Here is a tiny trained network, its code and every weight. The questions are about switching its units off for an input and a class, where a switched-off unit gives its printed mean instead of its output.

import numpy as np


def w(rows, s, z=0):
    codes = np.array(rows[::2]) - 128.0
    scale = np.full(codes.shape[1], s)
    scale[-1] = z or s
    return codes * scale


def f(y):
    return np.maximum(y, 0)


def log_softmax(a):
    a = a - a.max(-1, keepdims=True)
    return a - np.log(np.exp(a).sum(-1, keepdims=True))


def net(x, mask):
    res = np.array(x, float).reshape(1, 7) / 4 @ E
    y = f(res @ A[0][:, :-1].T + A[0][:, -1])
    res = res + np.where(mask, y, B[0][:, -1]) @ B[0][:, :-1]
    return log_softmax(res[-1] @ U[:, :-1].T + U[:, -1])


A, B = {}, {}
E = w([
[131,122,122,124,127,128,140,137],'x0',
[238,199,196,176,107,194,203,167],'x1',
[139,105,119,134,127,113,137,147],'x2',
[86,39,254,62,121,204,124,153],'x3',
[120,151,133,123,126,141,122,112],'x4',
[75,100,129,196,14,141,151,81],'x5',
[229,78,113,53,86,119,98,14],'x6',
],0.0071)
A[0] = w([
[160,148,124,59,195,132,112,171,117],'N1',
[170,156,177,127,107,164,189,135,156],'N2',
[96,104,129,184,42,154,133,111,63],'N3',
[239,74,152,51,59,110,103,56,64],'N4',
[91,120,153,162,69,133,154,85,113],'N5',
[82,113,149,195,76,121,137,93,78],'N6',
[108,129,109,158,54,169,145,114,53],'N7',
[144,154,152,87,234,118,113,145,124],'N8',
[227,98,105,88,92,116,125,34,161],'N9',
[153,194,14,207,134,57,153,107,251],'N10',
[157,143,123,84,253,140,116,132,114],'N11',
[61,138,117,87,154,86,77,74,134],'N12',
[236,147,182,175,106,160,177,120,107],'N13',
[220,172,175,159,109,185,156,144,104],'N14',
[83,48,254,45,88,176,115,178,127],'N15',
[63,168,157,215,160,141,156,222,140],'N16',
[53,64,82,67,154,90,89,93,83],'N17',
[174,190,169,131,141,154,177,123,92],'N18',
],0.007,0.0012)
B[0] = w([
[141,62,198,213,49,93,169,24,180],'N1',
[109,97,47,97,109,157,77,120,194],'N2',
[166,118,167,162,53,43,177,82,189],'N3',
[35,171,179,103,255,111,216,107,227],'N4',
[172,131,164,165,75,76,149,85,181],'N5',
[151,143,177,193,101,69,150,71,183],'N6',
[199,106,139,169,99,88,155,62,173],'N7',
[192,81,199,226,56,50,205,55,183],'N8',
[27,222,183,91,221,154,193,146,223],'N9',
[200,195,196,30,119,150,50,240,255],'N10',
[203,53,154,221,71,51,182,53,189],'N11',
[139,67,79,153,136,151,71,119,191],'N12',
[80,49,13,140,134,193,95,128,220],'N13',
[72,38,38,155,142,195,80,110,218],'N14',
[217,219,174,39,80,150,49,212,239],'N15',
[23,146,158,136,223,135,177,135,235],'N16',
[87,48,47,187,98,228,41,137,213],'N17',
[131,59,53,158,78,140,69,99,192],'N18',
],0.0054,0.0077)
U = w([
[105,72,8,150,121,189,90,128,9],'0',
[186,115,156,187,82,56,184,82,22],'1',
[47,187,142,120,218,132,190,146,234],'2',
[212,209,130,66,106,140,81,199,254],'3',
],0.011,0.0007)

Each question gives the input, the list of numbers given to net, and the class t.
The units are the neurons (one row each of A and B). Each row of codes is followed by its name. A weight is (code - 128) times the scale printed after its matrix; where a second scale follows, it is the last column's (A, B and U).
mask holds one flag per neuron, in row order. A switched-off neuron (its flag False) gives its mean, the last column of its row in B, instead of its output. The means were averaged over made-up inputs and are rounded, as every weight is.
A unit's drop is (log p(t) with every unit on - log p(t) with that unit switched off) / (log p(t) with every unit on - log p(t) with every unit switched off).
The circuit of an input: a set's keep is (log p(t) with only the set's units on - log p(t) with every unit switched off) / (log p(t) with every unit on - log p(t) with every unit switched off). Starting from the 12 units with the biggest drops (on a tie, the unit counted first), units are removed one at a time, each time the one whose removal leaves the highest keep (on an exact tie, the one counted first), for as long as the keep stays at least 0.8.
circuit, biggest first: the units of the circuit, biggest drop first
unit that matters most: the unit with the biggest drop
top k neurons: the k neurons with the biggest drops, biggest first
drop of u: that unit's drop, to one decimal
input [-1,6,3,2,-7,5,3], class 0: unit that matters most -> N13
input [5,1,-5,8,5,-8,0], class 1: circuit, biggest first -> N8; N11
input [1,-1,-4,-2,4,-3,5], class 2: circuit, biggest first -> N9; N4
input [-2,4,-3,0,-1,2,5], class 2: circuit, biggest first -> N4; N9
input [-2,1,1,1,2,3,4], class 2: circuit, biggest first -> N4; N9
input [-1,6,1,-7,3,-2,8], class 2: top 2 neurons -> N9; N4
input [-3,1,-6,3,2,4,-4], class 1: circuit, biggest first -> N9; N13
input [0,-2,4,2,-3,-6,-5], class 1: top 2 neurons -> N8; N11
input [4,8,6,6,-6,5,4], class 0: top 2 neurons -> N13; N14
input [6,-3,-6,8,1,3,-6], class 3: top 3 neurons -> N15; N4; N9
input [2,0,-8,4,6,-8,7], class 1: top 4 neurons -> N11; N8; N1; N16
input [0,0,4,6,-4,-5,-4], class 3: top 4 neurons -> N15; N4; N3; N6
input [-5,-4,3,7,-8,4,7], class 2: top 2 neurons -> N4; N9
input [-3,-5,-4,-8,1,4,-6], class 3: circuit, biggest first -> N10
input [5,5,-4,4,-8,-5,1], class 0: top 2 neurons -> N14; N13
input [-1,-6,6,-5,-2,0,8], class 2: top 2 neurons -> N9; N4
input [6,5,-2,1,-2,-5,-1], class 0: top 2 neurons -> N14; N13
input [-6,-3,6,0,4,-4,0], class 1: top 2 neurons -> N13; N14
input [-8,-3,-4,6,2,-8,-7], class 1: top 3 neurons -> N8; N11; N1
input [-8,-1,-2,-6,-8,-7,8], class 2: circuit, biggest first -> N9
input [1,7,2,0,-1,-2,-6], class 0: drop of N18 -> 0.1
input [1,-1,4,6,-6,-7,-4], class 1: drop of N8 -> 0.2
input [0,-3,-3,-3,6,-7,-5], class 1: drop of N8 -> 0.2
